Here is a tiny trained network, its code and every weight. The questions are about switching its units off for an input and a target symbol, where a switched-off unit gives its printed mean instead of its output.

import numpy as np


def w(rows, s, z=0):
    codes = np.array(rows[::2]) - 128.0
    scale = np.full(codes.shape[1], s)
    scale[-1] = z or s
    return codes * scale


def f(y):
    return np.maximum(y, 0)


def softmax(a):
    e = np.exp(a - a.max(-1, keepdims=True))
    return e / e.sum(-1, keepdims=True)


def log_softmax(a):
    a = a - a.max(-1, keepdims=True)
    return a - np.log(np.exp(a).sum(-1, keepdims=True))


def net(x, mask):
    ids = ['ΔΣΦΨΩαεζμ'.index(c) for c in x.split()]
    T = len(ids)
    res = E[ids] + P[:T]
    r = res
    for j in range(2):
        rows = slice(3 * j, 3 * j + 3)
        q, k, v = (r @ M[0][rows].T for M in (Q, K, V))
        z = softmax(np.where(np.tri(T) > 0, q @ k.T / 3**0.5, -1e9)) @ v
        o = O[0][rows]
        res = res + np.where(mask[j], z, o[:, -1]) @ o[:, :-1]
    y = f(res @ A[0][:, :-1].T + A[0][:, -1])
    res = res + np.where(mask[2:6], y, B[0][:, -1]) @ B[0][:, :-1]
    return log_softmax(res[-1] @ U[:, :-1].T + U[:, -1])


Q, K, V, O, A, B = {}, {}, {}, {}, {}, {}
E = w([
[93,114,227,157,128,133,24,172,77,149,253,73],'Δ',
[212,120,94,124,136,151,77,82,84,160,67,151],'Σ',
[157,154,211,148,102,152,146,107,107,103,115,183],'Φ',
[148,150,133,92,58,111,66,147,94,82,112,116],'Ψ',
[146,134,141,55,134,229,125,100,152,114,165,148],'Ω',
[152,114,114,129,118,155,114,199,182,131,141,170],'α',
[70,122,131,132,174,151,135,145,86,145,104,145],'ε',
[126,145,178,114,146,128,51,114,208,146,99,150],'ζ',
[100,189,157,104,124,44,130,122,103,166,191,179],'μ',
],0.019)
P = w([
[73,170,123,84,30,230,47,138,124,246,53,152],'0',
[116,137,128,79,67,186,83,142,111,226,89,135],'1',
[98,129,112,113,77,159,96,114,127,192,106,130],'2',
[109,142,114,128,100,151,101,117,132,164,119,124],'3',
[119,138,118,129,118,136,107,127,135,141,129,119],'4',
[129,129,122,134,137,130,117,131,132,122,137,113],'5',
[140,133,127,138,153,117,123,134,130,106,149,110],'6',
[141,126,128,146,169,112,127,141,139,89,157,110],'7',
[149,127,131,142,184,100,134,140,131,76,168,107],'8',
[161,122,137,142,196,90,145,153,132,61,174,106],'9',
[159,114,133,147,210,87,143,151,132,47,193,113],'10',
[170,107,141,148,224,80,153,156,129,32,194,114],'11',
[176,106,142,148,238,72,158,160,127,20,200,111],'12',
[173,97,145,152,249,64,159,154,138,8,210,115],'13',
],0.013)
Q[0] = w([
[156,119,194,89,231,154,110,103,187,169,87,228],'H0',
[56,115,250,157,138,166,121,175,159,181,199,80],'H0',
[109,71,83,173,128,135,237,70,116,180,122,98],'H0',
[114,100,147,189,170,111,142,102,176,167,137,60],'H1',
[134,109,192,124,126,119,28,147,120,129,159,116],'H1',
[123,155,125,85,109,90,175,111,195,71,39,200],'H1',
],0.011)
K[0] = w([
[211,93,94,193,232,112,133,135,158,89,151,118],'H0',
[53,130,169,94,179,141,207,134,151,61,160,171],'H0',
[98,115,155,141,117,184,115,150,174,246,100,188],'H0',
[100,174,101,139,77,165,163,172,71,148,139,134],'H1',
[181,95,117,130,180,107,204,127,108,77,178,142],'H1',
[186,94,121,125,105,97,44,91,92,138,116,59],'H1',
],0.012)
V[0] = w([
[120,136,144,94,79,180,94,95,196,213,94,112],'H0',
[121,113,157,184,107,52,82,159,190,121,101,145],'H0',
[97,132,147,110,222,140,83,65,160,92,81,53],'H0',
[172,60,241,182,127,195,145,86,133,116,92,101],'H1',
[65,141,127,158,254,142,135,128,71,179,129,132],'H1',
[148,110,77,141,145,148,136,154,67,104,17,134],'H1',
],0.0085)
O[0] = w([
[138,84,151,108,180,104,187,151,121,65,156,132,254],'H0',
[254,11,164,152,100,72,144,181,81,188,92,182,206],'H0',
[81,47,130,40,81,126,94,90,42,129,138,83,215],'H0',
[76,48,236,187,95,176,168,97,192,124,100,110,158],'H1',
[211,142,198,80,149,68,137,141,197,119,64,104,59],'H1',
[224,152,154,204,152,189,71,133,110,155,173,29,73],'H1',
],0.0086,0.0029)
A[0] = w([
[29,87,56,149,116,161,188,120,63,254,88,144,93],'N0',
[49,126,149,236,78,80,143,90,114,172,150,59,2],'N1',
[137,151,65,72,65,226,91,53,129,228,50,160,72],'N2',
[146,128,116,83,32,174,118,119,133,254,41,178,133],'N3',
],0.0084,0.0076)
B[0] = w([
[159,244,191,72,107,171,156,194,181,142,79,70,174],'N0',
[154,152,40,75,90,133,150,186,239,121,99,201,153],'N1',
[173,53,138,150,202,11,186,90,167,175,164,58,212],'N2',
[129,186,66,212,111,83,44,79,110,85,146,47,252],'N3',
],0.012,0.002)
U = w([
[140,31,156,87,136,118,148,143,80,130,136,182,198],'Δ',
[112,166,173,220,127,147,144,73,132,133,133,173,142],'Σ',
[143,115,61,174,168,148,135,180,203,142,133,171,141],'Φ',
[111,144,106,148,138,108,129,121,162,118,100,134,21],'Ψ',
[93,136,102,117,158,139,126,105,170,98,194,137,27],'Ω',
[84,165,34,179,83,208,3,93,73,209,147,140,240],'α',
[151,145,134,196,167,101,145,124,158,149,209,43,68],'ε',
[169,208,136,74,118,162,143,156,168,172,28,94,210],'ζ',
[136,196,134,109,169,69,126,117,123,173,187,197,2],'μ',
],0.0064,0.0033)

Each question gives the input, a string of symbols that net reads in full, and the target symbol t.
The units are the heads (3 rows each of Q, K, V and O) and the neurons (one row each of A and B). Each row of codes is followed by its name. A weight is (code - 128) times the scale printed after its matrix; where a second scale follows, it is the last column's (O, A, B and U).
mask holds one flag per unit, heads first, then neurons. A switched-off unit (its flag False) gives its mean, the last column of its rows in O or B, instead of its output. The means were averaged over made-up inputs and are rounded, as every weight is.
A unit's drop is (log p(t) with every unit on - log p(t) with that unit switched off) / (log p(t) with every unit on - log p(t) with every unit switched off).
The circuit of an input: a set's keep is (log p(t) with only the set's units on - log p(t) with every unit switched off) / (log p(t) with every unit on - log p(t) with every unit switched off). Starting from all 6 units, units are removed one at a time, each time the one whose removal leaves the highest keep (on an exact tie, the one counted first), for as long as the keep stays at least 0.8.
circuit, biggest first: the units of the circuit, biggest drop first
unit that matters most: the unit with the biggest drop
top k neurons: the k neurons with the biggest drops, biggest first
heads that matter: for each layer, one digit per head in row order, 1 if its drop is at least 0.15 and else 0, layers parted by /
drop when u is switched off: that unit's drop, to one decimal
input ε α Ω, target Ω: circuit, biggest first -> (H0)
input ζ ζ μ Σ Ω Δ, target Ω: circuit, biggest first -> (H0; N1)
input Ψ Δ ε ζ ζ μ ζ, target μ: heads that matter -> 01
input ζ Ψ ε Φ ζ α ζ α ε ζ ζ ε ζ, target ζ: heads that matter -> 11
input Φ Ψ Φ μ μ Δ Σ Φ μ ε, target ζ: circuit, biggest first -> (H0; N0)
input Σ Δ ζ α μ Σ ζ ζ Σ Φ Ψ, target α: heads that matter -> 10
input Δ Σ ζ α ε Φ Δ ζ ζ Φ ζ, target Σ: heads that matter -> 11
input μ μ α ζ Ψ Ψ ζ, target α: heads that matter -> 01
input Σ μ Σ ε, target ζ: heads that matter -> 00
input Δ Ψ ζ ζ ε Ψ α Ψ Ψ ζ α ζ Δ, target α: heads that matter -> 10
input Σ Ψ Σ Δ μ ε ε Ψ Δ Ψ Δ Ψ ζ, target α: top 2 neurons -> (N3; N2)
input Φ Ψ μ Ω Φ Ψ Δ, target Φ: heads that matter -> 01
input Δ ζ ζ α Σ ζ Δ, target α: circuit, biggest first -> (H1; H0)
input Σ ζ Σ ε Ψ α Ψ α Σ ζ ε Ψ Ω ε, target α: unit that matters most -> H0
input ζ ε α Δ Ψ α Δ α ζ μ Σ, target ε: circuit, biggest first -> (N2; H0)
input ε α Ψ ζ Ψ Ω ζ ε Δ Φ Σ, target ε: circuit, biggest first -> (H0; N2)
input Φ α α, target Φ: heads that matter -> 10
input ε ζ Δ, target ε: drop when H0 is switched off -> 0.2
input Ψ ζ Ψ, target Δ: drop when H0 is switched off -> 4.8
input Ω Σ Ψ α ζ Σ Δ ε Σ Ψ ε ζ ε ζ, target ζ: drop when N3 is switched off -> 0.1
input Δ ε ζ ζ, target Δ: drop when H0 is switched off -> 2.0
input μ α Φ Ω ζ μ ε Ψ α ζ ζ, target Δ: top neuron -> (N3)
